Here is a tiny trained network, its code and every weight. The questions are about switching its units off for an input and a class, where a switched-off unit gives its printed mean instead of its output.

import numpy as np


def w(rows, s, z=0):
    codes = np.array(rows[::2]) - 128.0
    scale = np.full(codes.shape[1], s)
    scale[-1] = z or s
    return codes * scale


def norm(h):
    return h / np.sqrt((h * h).mean(-1, keepdims=True) + 1e-5)


def f(y):
    return y / 2 * (1 + np.tanh(0.7978845608 * (y + 0.044715 * y**3)))


def log_softmax(a):
    a = a - a.max(-1, keepdims=True)
    return a - np.log(np.exp(a).sum(-1, keepdims=True))


def net(x, mask):
    res = np.array(x, float).reshape(1, 2) / 4 @ E
    u = 0
    for l in range(4):
        y = f(norm(res) @ A[l][:, :-1].T + A[l][:, -1])
        res = res + np.where(mask[u : u + 5], y, B[l][:, -1]) @ B[l][:, :-1]
        u += 5
    return log_softmax(norm(res)[-1] @ U[:, :-1].T + U[:, -1])


A, B = {}, {}
E = w([
[182,133,197,2],'x0',
[57,32,144,86],'x1',
],0.007)
A[0] = w([
[23,55,253,121,74],'0.n1',
[147,14,66,73,29],'0.n2',
[86,68,82,194,254],'0.n3',
[141,149,247,40,128],'0.n4',
[26,23,182,91,113],'0.n5',
],0.0059,0.003)
B[0] = w([
[202,118,81,239,192],'0.n1',
[3,167,212,156,136],'0.n2',
[155,126,58,20,239],'0.n3',
[79,199,172,196,254],'0.n4',
[228,104,42,144,229],'0.n5',
],0.0049,0.0037)
A[1] = w([
[174,100,187,237,123],'1.n1',
[28,224,191,179,5],'1.n2',
[62,182,44,149,97],'1.n3',
[71,2,191,99,169],'1.n4',
[73,7,129,129,182],'1.n5',
],0.0072,0.0032)
B[1] = w([
[119,99,77,25,159],'1.n1',
[144,82,76,100,133],'1.n2',
[118,105,182,78,221],'1.n3',
[255,150,207,140,228],'1.n4',
[227,89,138,193,254],'1.n5',
],0.0086,0.0023)
A[2] = w([
[68,60,34,253,111],'2.n1',
[170,136,164,35,85],'2.n2',
[55,135,145,214,179],'2.n3',
[164,134,83,93,251],'2.n4',
[84,120,83,156,62],'2.n5',
],0.0082,0.0027)
B[2] = w([
[90,195,246,79,252],'2.n1',
[44,83,178,116,196],'2.n2',
[138,114,254,93,129],'2.n3',
[72,81,84,92,229],'2.n4',
[214,120,171,34,131],'2.n5',
],0.0073,0.0045)
A[3] = w([
[155,254,88,139,206],'3.n1',
[116,157,71,182,3],'3.n2',
[82,67,69,65,65],'3.n3',
[142,108,195,99,163],'3.n4',
[102,68,160,188,128],'3.n5',
],0.0085,0.004)
B[3] = w([
[245,15,121,182,252],'3.n1',
[235,210,186,87,111],'3.n2',
[77,92,106,14,147],'3.n3',
[61,214,123,183,229],'3.n4',
[254,223,152,118,138],'3.n5',
],0.0057,0.0044)
U = w([
[254,126,95,160,253],'0',
[64,243,250,84,241],'1',
[46,119,62,17,186],'2',
[51,233,18,164,3],'3',
],0.0083,0.0049)

Each question gives the input, the list of numbers given to net, and the class t.
The units are the neurons (one row each of A and B). Each row of codes is followed by its name. A weight is (code - 128) times the scale printed after its matrix; where a second scale follows, it is the last column's (A, B and U).
mask holds one flag per neuron, layer by layer. A switched-off neuron (its flag False) gives its mean, the last column of its row in B, instead of its output. The means were averaged over made-up inputs and are rounded, as every weight is.
A unit's drop is (log p(t) with every unit on - log p(t) with that unit switched off) / (log p(t) with every unit on - log p(t) with every unit switched off).
The circuit of an input: a set's keep is (log p(t) with only the set's units on - log p(t) with every unit switched off) / (log p(t) with every unit on - log p(t) with every unit switched off). Starting from the 12 units with the biggest drops (on a tie, the unit counted first), units are removed one at a time, each time the one whose removal leaves the highest keep (on an exact tie, the one counted first), for as long as the keep stays at least 0.8.
circuit, biggest first: the units of the circuit, biggest drop first
k most important neurons: the k neurons with the biggest drops, biggest first
top k neurons in layer l: the k neurons of layer l with the biggest drops, biggest first
drop of u: that unit's drop, to one decimal
input [-3,3], class 2: top 4 neurons in layer 0 : 0.n3, 0.n5, 0.n4, 0.n1
input [1,0], class 2: most important neuron : 1.n2
input [3,3], class 2: top 2 neurons in layer 1 : 1.n1, 1.n3
input [-4,2], class 1: 3 most important neurons : 2.n1, 1.n1, 1.n4
input [-8,-7], class 1: top 3 neurons in layer 1 : 1.n4, 1.n3, 1.n5
input [-6,6], class 0: 3 most important neurons : 1.n5, 0.n4, 1.n4
input [-1,-3], class 2: 3 most important neurons : 1.n5, 2.n4, 1.n3
input [-6,8], class 0: 3 most important neurons : 1.n5, 0.n4, 1.n4
input [-7,4], class 1: 2 most important neurons : 2.n1, 3.n1
input [0,2], class 2: 2 most important neurons : 1.n4, 2.n4
input [3,-2], class 2: 4 most important neurons : 1.n2, 1.n4, 2.n1, 0.n4
input [1,-3], class 2: top 3 neurons in layer 1 : 1.n1, 1.n5, 1.n4
input [0,-2], class 2: top 2 neurons in layer 1 : 1.n5, 1.n1
input [0,5], class 0: circuit, biggest first : 1.n5
input [-8,2], class 1: drop of 2.n1 : 0.5
input [-7,3], class 1: drop of 2.n1 : 1.9
input [4,5], class 0: drop of 0.n3 : 0.0
input [-3,0], class 2: drop of 1.n3 : 0.4
